Below are the code and all the weights of a small trained network. Each question names an input and a class and asks about switching units off, where a switched-off unit gives its printed mean instead of its output.

import numpy as np


def w(rows, s, z=0):
    codes = np.array(rows[::2]) - 128.0
    scale = np.full(codes.shape[1], s)
    scale[-1] = z or s
    return codes * scale


def f(y):
    return y / 2 * (1 + np.tanh(0.7978845608 * (y + 0.044715 * y**3)))


def log_softmax(a):
    a = a - a.max(-1, keepdims=True)
    return a - np.log(np.exp(a).sum(-1, keepdims=True))


def net(x, mask):
    res = np.array(x, float).reshape(1, 5) / 4 @ E
    y = f(res @ A[0][:, :-1].T + A[0][:, -1])
    res = res + np.where(mask, y, B[0][:, -1]) @ B[0][:, :-1]
    return log_softmax(res[-1] @ U[:, :-1].T + U[:, -1])


A, B = {}, {}
E = w([
[158,148,81,229,142,191,101,178,72],'x0',
[100,69,140,70,108,198,48,177,160],'x1',
[102,155,36,124,121,123,149,164,219],'x2',
[2,124,153,167,155,202,198,129,111],'x3',
[75,187,124,53,159,88,96,177,75],'x4',
],0.013)
A[0] = w([
[153,91,226,98,148,85,114,90,50,102],'n1',
[83,35,126,60,103,197,29,182,163,42],'n2',
[103,196,93,143,169,123,67,181,52,90],'n3',
[137,173,119,150,141,60,171,81,108,73],'n4',
[119,173,11,175,136,170,113,160,159,104],'n5',
[72,185,123,16,160,73,104,143,90,80],'n6',
[115,141,201,142,98,155,104,103,75,117],'n7',
[184,24,120,194,65,177,158,38,189,80],'n8',
[189,139,95,167,117,128,79,170,108,72],'n9',
[101,114,190,16,99,41,169,61,207,2],'n10',
[79,163,50,87,121,98,178,152,225,96],'n11',
[126,134,48,122,106,81,125,142,181,85],'n12',
[145,137,150,166,125,169,90,112,57,100],'n13',
[111,113,115,108,159,121,133,135,95,55],'n14',
[5,142,142,154,152,192,203,121,108,71],'n15',
[223,153,101,94,90,46,60,122,131,66],'n16',
[139,196,96,156,162,53,238,85,95,99],'n17',
],0.013,0.0097)
B[0] = w([
[92,87,199,175,130,62,57,140,198,213],'n1',
[197,109,129,134,58,219,80,175,82,224],'n2',
[87,212,120,145,118,149,197,118,151,201],'n3',
[151,119,130,136,72,188,72,170,96,190],'n4',
[125,92,204,186,167,85,158,161,116,214],'n5',
[69,217,111,145,64,139,169,96,189,223],'n6',
[148,110,168,148,147,87,121,142,146,179],'n7',
[41,243,118,111,87,134,159,111,175,217],'n8',
[146,110,76,112,192,109,184,130,77,179],'n9',
[155,127,112,176,219,129,253,189,24,227],'n10',
[96,105,223,171,152,70,51,130,158,219],'n11',
[104,103,167,141,114,89,92,102,155,182],'n12',
[98,100,170,198,171,79,137,166,105,183],'n13',
[99,127,128,141,89,131,120,98,135,132],'n14',
[184,77,24,18,181,67,112,50,156,252],'n15',
[147,79,49,35,162,105,102,33,150,242],'n16',
[165,103,129,120,57,230,71,177,92,245],'n17',
],0.013,0.02)
U = w([
[155,100,61,24,154,92,119,90,149,111],'0',
[110,106,229,152,145,69,98,148,157,115],'1',
[170,125,126,109,58,236,95,173,101,78],'2',
[129,127,114,178,193,137,238,156,87,255],'3',
[74,252,112,107,76,138,182,118,186,69],'4',
],0.012,0.0088)

Each question gives the input, the list of numbers given to net, and the class t.
The units are the neurons (one row each of A and B). Each row of codes is followed by its name. A weight is (code - 128) times the scale printed after its matrix; where a second scale follows, it is the last column's (A, B and U).
mask holds one flag per neuron, in row order. A switched-off neuron (its flag False) gives its mean, the last column of its row in B, instead of its output. The means were averaged over made-up inputs and are rounded, as every weight is.
A unit's drop is (log p(t) with every unit on - log p(t) with that unit switched off) / (log p(t) with every unit on - log p(t) with every unit switched off).
The circuit of an input: a set's keep is (log p(t) with only the set's units on - log p(t) with every unit switched off) / (log p(t) with every unit on - log p(t) with every unit switched off). Starting from the 12 units with the biggest drops (on a tie, the unit counted first), units are removed one at a time, each time the one whose removal leaves the highest keep (on an exact tie, the one counted first), for as long as the keep stays at least 0.8.
circuit, biggest first: the units of the circuit, biggest drop first
k most important neurons: the k neurons with the biggest drops, biggest first
drop when u is switched off: that unit's drop, to one decimal
input [3,-2,-6,-5,7], class 4: circuit, biggest first : (n3)
input [-5,2,7,-3,7], class 1: 4 most important neurons : (n11, n8, n12, n3)
input [-4,0,0,2,3], class 3: 3 most important neurons : (n10, n8, n16)
input [3,-8,-6,-4,-2], class 2: 2 most important neurons : (n17, n4)
input [3,-3,7,-3,7], class 1: 3 most important neurons : (n11, n5, n8)
input [2,-7,6,5,-3], class 2: 2 most important neurons : (n17, n1)
input [6,-8,4,-5,3], class 2: 2 most important neurons : (n17, n15)
input [-8,8,-2,2,1], class 2: 2 most important neurons : (n2, n5)
input [-3,-2,-2,5,7], class 4: 2 most important neurons : (n6, n16)
input [5,6,8,5,3], class 1: 2 most important neurons : (n5, n11)
input [-6,1,0,4,3], class 3: 2 most important neurons : (n10, n16)
input [-5,3,1,-6,-8], class 4: 2 most important neurons : (n8, n15)
input [8,7,6,5,-1], class 3: circuit, biggest first : (n5, n1)
input [7,-7,2,-4,5], class 2: circuit, biggest first : (n17)
input [5,5,-3,8,8], class 0: drop when n15 is switched off : 6.7
input [-3,-5,-4,3,-8], class 4: drop when n8 is switched off : 2.1
input [3,-2,4,0,-2], class 1: drop when n12 is switched off : 0.0
